Here is a tiny trained network, its code and every weight. The questions are about switching its units off for an input and a class, where a switched-off unit gives its printed mean instead of its output.

import numpy as np


def w(rows, s, z=0):
    codes = np.array(rows[::2]) - 128.0
    scale = np.full(codes.shape[1], s)
    scale[-1] = z or s
    return codes * scale


def f(y):
    return y / 2 * (1 + np.tanh(0.7978845608 * (y + 0.044715 * y**3)))


def log_softmax(a):
    a = a - a.max(-1, keepdims=True)
    return a - np.log(np.exp(a).sum(-1, keepdims=True))


def net(x, mask):
    res = np.array(x, float).reshape(1, 3) / 4 @ E
    y = f(res @ A[0][:, :-1].T + A[0][:, -1])
    res = res + np.where(mask, y, B[0][:, -1]) @ B[0][:, :-1]
    return log_softmax(res[-1] @ U[:, :-1].T + U[:, -1])


A, B = {}, {}
E = w([
[113,55,189,61,103,73,92],'x0',
[128,196,76,44,100,173,55],'x1',
[5,184,44,68,89,95,191],'x2',
],0.012)
A[0] = w([
[32,108,95,159,117,115,144,73],'neuron 1',
[125,177,121,81,185,186,110,145],'neuron 2',
[182,161,60,156,141,193,200,248],'neuron 3',
[165,89,152,181,103,151,81,3],'neuron 4',
[192,137,144,179,125,136,100,66],'neuron 5',
[148,199,122,55,130,196,104,50],'neuron 6',
[121,134,180,86,128,58,109,205],'neuron 7',
[81,146,82,104,138,97,133,14],'neuron 8',
[198,122,129,131,120,92,106,147],'neuron 9',
[134,137,121,85,68,175,89,69],'neuron 10',
[59,79,101,12,99,138,156,179],'neuron 11',
[58,160,113,116,191,126,118,241],'neuron 12',
[118,96,190,136,116,82,189,171],'neuron 13',
[69,181,131,133,144,59,121,150],'neuron 14',
[129,89,124,154,108,119,189,56],'neuron 15',
[145,107,186,68,33,83,120,158],'neuron 16',
[82,102,183,122,86,123,97,120],'neuron 17',
[86,109,132,214,189,123,185,62],'neuron 18',
[122,130,132,105,149,192,40,59],'neuron 19',
[138,131,106,104,64,150,64,150],'neuron 20',
[161,116,159,170,80,173,69,47],'neuron 21',
[121,85,155,169,212,109,202,101],'neuron 22',
[150,76,90,157,190,97,95,30],'neuron 23',
],0.011,0.0022)
B[0] = w([
[121,193,199,95,187,132,98,207],'neuron 1',
[168,92,140,79,99,191,134,190],'neuron 2',
[197,214,66,184,91,77,63,243],'neuron 3',
[146,144,117,86,189,116,47,207],'neuron 4',
[104,145,98,129,167,79,38,204],'neuron 5',
[121,128,170,71,68,174,152,217],'neuron 6',
[151,239,67,194,42,129,91,188],'neuron 7',
[88,114,166,76,223,109,75,198],'neuron 8',
[159,193,229,181,189,108,106,180],'neuron 9',
[123,55,138,77,151,172,165,180],'neuron 10',
[104,155,135,130,123,155,87,247],'neuron 11',
[136,148,113,149,156,121,115,198],'neuron 12',
[125,87,117,100,91,203,117,222],'neuron 13',
[107,183,209,141,166,166,64,193],'neuron 14',
[143,177,157,56,109,191,112,176],'neuron 15',
[196,226,71,169,72,63,83,206],'neuron 16',
[189,186,98,125,103,104,113,171],'neuron 17',
[157,105,137,47,75,163,137,229],'neuron 18',
[103,81,214,95,115,132,189,175],'neuron 19',
[148,56,171,128,48,131,158,184],'neuron 20',
[89,168,192,80,205,52,78,194],'neuron 21',
[139,101,130,2,99,227,119,244],'neuron 22',
[100,70,154,111,121,76,142,169],'neuron 23',
],0.0074,0.011)
U = w([
[249,181,43,149,77,109,118,68],'0',
[68,108,183,111,223,104,102,89],'1',
[153,44,155,89,80,188,152,82],'2',
[166,112,103,156,109,138,125,254],'3',
[67,31,94,147,152,39,191,61],'4',
],0.012,0.0074)

Each question gives the input, the list of numbers given to net, and the class t.
The units are the neurons (one row each of A and B). Each row of codes is followed by its name. A weight is (code - 128) times the scale printed after its matrix; where a second scale follows, it is the last column's (A, B and U).
mask holds one flag per neuron, in row order. A switched-off neuron (its flag False) gives its mean, the last column of its row in B, instead of its output. The means were averaged over made-up inputs and are rounded, as every weight is.
A unit's drop is (log p(t) with every unit on - log p(t) with that unit switched off) / (log p(t) with every unit on - log p(t) with every unit switched off).
The circuit of an input: a set's keep is (log p(t) with only the set's units on - log p(t) with every unit switched off) / (log p(t) with every unit on - log p(t) with every unit switched off). Starting from the 12 units with the biggest drops (on a tie, the unit counted first), units are removed one at a time, each time the one whose removal leaves the highest keep (on an exact tie, the one counted first), for as long as the keep stays at least 0.8.
units of the circuit, in order: the units of the circuit, biggest drop first
most important unit: the unit with the biggest drop
top k neurons: the k neurons with the biggest drops, biggest first
drop when u is switched off: that unit's drop, to one decimal
input [8,-8,-1], class 0: top 3 neurons -> neuron 16; neuron 7; neuron 17
input [3,6,-8], class 1: units of the circuit, in order -> neuron 21
input [2,3,-4], class 1: top 2 neurons -> neuron 3; neuron 21
input [0,-4,3], class 2: top 2 neurons -> neuron 21; neuron 5
input [4,-4,-3], class 0: units of the circuit, in order -> neuron 16; neuron 7
input [-6,-7,4], class 2: top 4 neurons -> neuron 22; neuron 18; neuron 16; neuron 7
input [3,7,-6], class 2: top 2 neurons -> neuron 20; neuron 6
input [-7,-5,-8], class 1: top 2 neurons -> neuron 21; neuron 16
input [-4,-5,4], class 2: top 3 neurons -> neuron 16; neuron 18; neuron 7
input [0,-7,-8], class 1: top 2 neurons -> neuron 21; neuron 5
input [7,7,4], class 0: top 4 neurons -> neuron 16; neuron 7; neuron 17; neuron 22
input [6,5,6], class 0: top 4 neurons -> neuron 16; neuron 7; neuron 17; neuron 21
input [7,7,-4], class 0: top 4 neurons -> neuron 16; neuron 7; neuron 17; neuron 22
input [-4,5,7], class 1: most important unit -> neuron 8
input [7,-7,4], class 0: drop when neuron 16 is switched off -> 0.7
input [1,-2,-5], class 1: drop when neuron 12 is switched off -> 0.0
input [0,-6,-6], class 1: drop when neuron 10 is switched off -> 0.1
